Below are the code and all the weights of a small trained network. Each question names an input and a class and asks about switching units off, where a switched-off unit gives its printed mean instead of its output.

import numpy as np


def w(rows, s, z=0):
    codes = np.array(rows[::2]) - 128.0
    scale = np.full(codes.shape[1], s)
    scale[-1] = z or s
    return codes * scale


def norm(h):
    return h / np.sqrt((h * h).mean(-1, keepdims=True) + 1e-5)


def f(y):
    return y / 2 * (1 + np.tanh(0.7978845608 * (y + 0.044715 * y**3)))


def log_softmax(a):
    a = a - a.max(-1, keepdims=True)
    return a - np.log(np.exp(a).sum(-1, keepdims=True))


def net(x, mask):
    res = np.array(x, float).reshape(1, 7) / 4 @ E
    u = 0
    for l in range(4):
        y = f(norm(res) @ A[l][:, :-1].T + A[l][:, -1])
        res = res + np.where(mask[u : u + 7], y, B[l][:, -1]) @ B[l][:, :-1]
        u += 7
    return log_softmax(norm(res)[-1] @ U[:, :-1].T + U[:, -1])


A, B = {}, {}
E = w([
[150,176,66,69,228,116,94,61,186],'x0',
[229,121,98,178,2,101,163,180,119],'x1',
[86,87,66,148,132,80,176,48,166],'x2',
[100,113,165,44,44,125,100,102,150],'x3',
[55,237,135,52,104,138,34,92,29],'x4',
[156,167,160,95,126,53,175,75,69],'x5',
[219,108,55,169,85,243,26,20,197],'x6',
],0.011)
A[0] = w([
[162,106,135,210,194,198,184,183,124,2],'0.n1',
[131,93,163,96,2,45,195,124,118,176],'0.n2',
[174,187,158,110,150,56,168,162,96,67],'0.n3',
[156,126,121,99,104,68,156,132,166,136],'0.n4',
[126,144,155,174,172,138,162,212,63,103],'0.n5',
[128,170,113,135,112,9,180,133,70,43],'0.n6',
[95,141,123,129,158,26,180,119,92,54],'0.n7',
],0.029,0.0081)
B[0] = w([
[105,34,126,218,177,124,58,157,66,180],'0.n1',
[140,91,190,195,86,101,174,166,77,254],'0.n2',
[252,136,155,106,150,173,210,90,121,200],'0.n3',
[134,127,99,108,178,149,134,161,155,170],'0.n4',
[110,157,161,23,117,179,158,162,153,201],'0.n5',
[171,52,173,43,73,161,193,71,160,215],'0.n6',
[115,39,160,40,109,119,114,88,112,210],'0.n7',
],0.027)
A[1] = w([
[140,112,153,91,209,129,100,116,178,253],'1.n1',
[161,127,156,134,132,138,149,254,126,125],'1.n2',
[232,143,123,149,93,195,48,154,120,201],'1.n3',
[160,172,120,145,81,182,65,42,51,148],'1.n4',
[112,189,97,78,51,173,149,159,128,148],'1.n5',
[158,174,201,149,75,101,164,100,105,129],'1.n6',
[115,86,90,163,75,154,185,132,194,149],'1.n7',
],0.035,0.0048)
B[1] = w([
[141,149,38,138,183,103,126,94,86,218],'1.n1',
[124,174,79,204,129,109,162,88,19,243],'1.n2',
[196,132,65,118,57,122,158,186,164,201],'1.n3',
[86,141,145,105,138,198,19,122,206,188],'1.n4',
[82,115,55,96,59,52,100,165,139,167],'1.n5',
[148,136,214,134,134,104,3,137,129,249],'1.n6',
[137,88,93,121,96,103,87,192,80,195],'1.n7',
],0.026,0.022)
A[2] = w([
[109,249,212,93,65,123,169,114,145,55],'2.n1',
[178,206,167,133,111,146,178,188,249,62],'2.n2',
[129,149,235,155,59,128,95,157,105,72],'2.n3',
[174,178,232,145,118,198,169,177,180,40],'2.n4',
[63,130,234,133,60,129,191,132,233,4],'2.n5',
[38,201,230,221,37,81,140,164,165,120],'2.n6',
[121,197,203,142,175,109,214,139,220,74],'2.n7',
],0.022,0.0031)
B[2] = w([
[161,119,146,193,237,94,72,196,84,153],'2.n1',
[123,100,83,136,130,53,69,84,183,143],'2.n2',
[19,98,177,118,155,173,76,152,84,255],'2.n3',
[93,138,133,47,143,78,131,171,175,177],'2.n4',
[178,115,143,125,208,150,152,96,166,164],'2.n5',
[92,6,105,207,171,165,110,146,184,188],'2.n6',
[148,164,106,175,131,115,119,97,137,125],'2.n7',
],0.022,0.015)
A[3] = w([
[75,112,165,123,199,112,119,30,166,145],'3.n1',
[123,205,178,180,152,177,210,105,176,110],'3.n2',
[38,214,157,115,95,222,252,124,55,3],'3.n3',
[98,80,135,159,235,105,127,46,214,111],'3.n4',
[74,46,77,158,102,125,143,91,118,179],'3.n5',
[110,202,145,100,177,190,140,8,150,79],'3.n6',
[91,208,206,155,143,147,178,134,205,58],'3.n7',
],0.024,0.0042)
B[3] = w([
[73,241,137,119,91,112,170,112,115,172],'3.n1',
[136,48,101,110,171,19,77,183,157,126],'3.n2',
[173,254,130,67,143,50,64,154,143,159],'3.n3',
[76,169,106,105,94,54,187,114,95,169],'3.n4',
[7,176,146,123,36,87,116,155,152,245],'3.n5',
[152,205,198,58,193,24,19,212,80,162],'3.n6',
[139,158,120,124,108,106,190,144,73,126],'3.n7',
],0.019,0.012)
U = w([
[78,201,46,97,161,82,136,117,90,178],'0',
[45,65,108,119,140,130,206,86,126,80],'1',
[98,45,125,240,103,101,110,197,48,155],'2',
[42,193,133,101,142,154,50,105,152,108],'3',
[129,155,48,118,66,155,64,171,206,162],'4',
[191,163,116,192,153,211,210,99,128,28],'5',
[124,187,201,183,159,160,214,101,230,2],'6',
[179,79,250,9,117,156,215,106,104,164],'7',
],0.013,0.0083)

Each question gives the input, the list of numbers given to net, and the class t.
The units are the neurons (one row each of A and B). Each row of codes is followed by its name. A weight is (code - 128) times the scale printed after its matrix; where a second scale follows, it is the last column's (A, B and U).
mask holds one flag per neuron, layer by layer. A switched-off neuron (its flag False) gives its mean, the last column of its row in B, instead of its output. The means were averaged over made-up inputs and are rounded, as every weight is.
A unit's drop is (log p(t) with every unit on - log p(t) with that unit switched off) / (log p(t) with every unit on - log p(t) with every unit switched off).
The circuit of an input: a set's keep is (log p(t) with only the set's units on - log p(t) with every unit switched off) / (log p(t) with every unit on - log p(t) with every unit switched off). Starting from the 12 units with the biggest drops (on a tie, the unit counted first), units are removed one at a time, each time the one whose removal leaves the highest keep (on an exact tie, the one counted first), for as long as the keep stays at least 0.8.
units of the circuit, in order: the units of the circuit, biggest drop first
most important unit: the unit with the biggest drop
k most important neurons: the k neurons with the biggest drops, biggest first
top k neurons in layer l: the k neurons of layer l with the biggest drops, biggest first
drop when u is switched off: that unit's drop, to one decimal
input [7,8,-2,-2,-8,2,2], class 2: most important unit => 0.n1
input [-1,-3,1,-5,8,-4,7], class 4: units of the circuit, in order => 0.n2, 0.n7, 1.n3
input [4,-1,3,-5,6,-4,0], class 3: units of the circuit, in order => 0.n2, 0.n6
input [5,-4,-3,4,6,3,3], class 3: 4 most important neurons => 1.n4, 0.n5, 0.n3, 0.n4
input [-8,2,7,-7,4,-7,6], class 4: units of the circuit, in order => 0.n2, 0.n7
input [-6,2,-6,2,5,-1,6], class 4: 2 most important neurons => 0.n2, 1.n3
input [-2,-2,-2,4,7,-5,0], class 4: 2 most important neurons => 0.n2, 0.n7
input [1,-7,8,8,-4,3,3], class 0: units of the circuit, in order => 0.n2, 1.n1, 0.n6
input [-8,-7,7,-3,2,0,5], class 3: 2 most important neurons => 0.n2, 0.n5
input [1,-1,3,3,5,-2,6], class 4: 2 most important neurons => 0.n7, 0.n2
input [-1,-1,8,-8,-8,-4,-6], class 1: top 3 neurons in layer 1 => 1.n6, 1.n7, 1.n3
input [8,-7,0,-3,2,-3,-6], class 0: units of the circuit, in order => 0.n2, 1.n1
input [-1,6,-5,-5,1,2,6], class 4: 2 most important neurons => 0.n2, 1.n3
input [3,0,6,-2,-7,3,-2], class 1: 2 most important neurons => 0.n7, 1.n6
input [-8,-6,3,-5,4,-8,-7], class 3: most important unit => 0.n3
input [7,2,-7,6,-3,-7,-1], class 0: 2 most important neurons => 0.n2, 0.n6
input [8,-7,-7,-4,-5,0,3], class 2: top 2 neurons in layer 1 => 1.n3, 1.n4
input [4,4,6,6,-5,-3,5], class 2: top 3 neurons in layer 0 => 0.n5, 0.n3, 0.n6
input [1,-5,4,6,2,-4,-1], class 0: top 2 neurons in layer 0 => 0.n2, 0.n6
input [-6,-3,7,3,-8,2,-3], class 2: top 2 neurons in layer 0 => 0.n2, 0.n3
input [-5,0,4,4,6,5,2], class 2: most important neuron => 0.n2
input [4,-7,1,5,-2,4,1], class 0: drop when 0.n2 is switched off => 0.7
input [7,-6,3,-5,4,6,1], class 0: drop when 0.n2 is switched off => 0.7
input [-4,-8,-3,3,2,-6,8], class 4: drop when 1.n3 is switched off => 0.2
input [0,-3,5,7,7,-1,0], class 3: drop when 1.n4 is switched off => 0.1
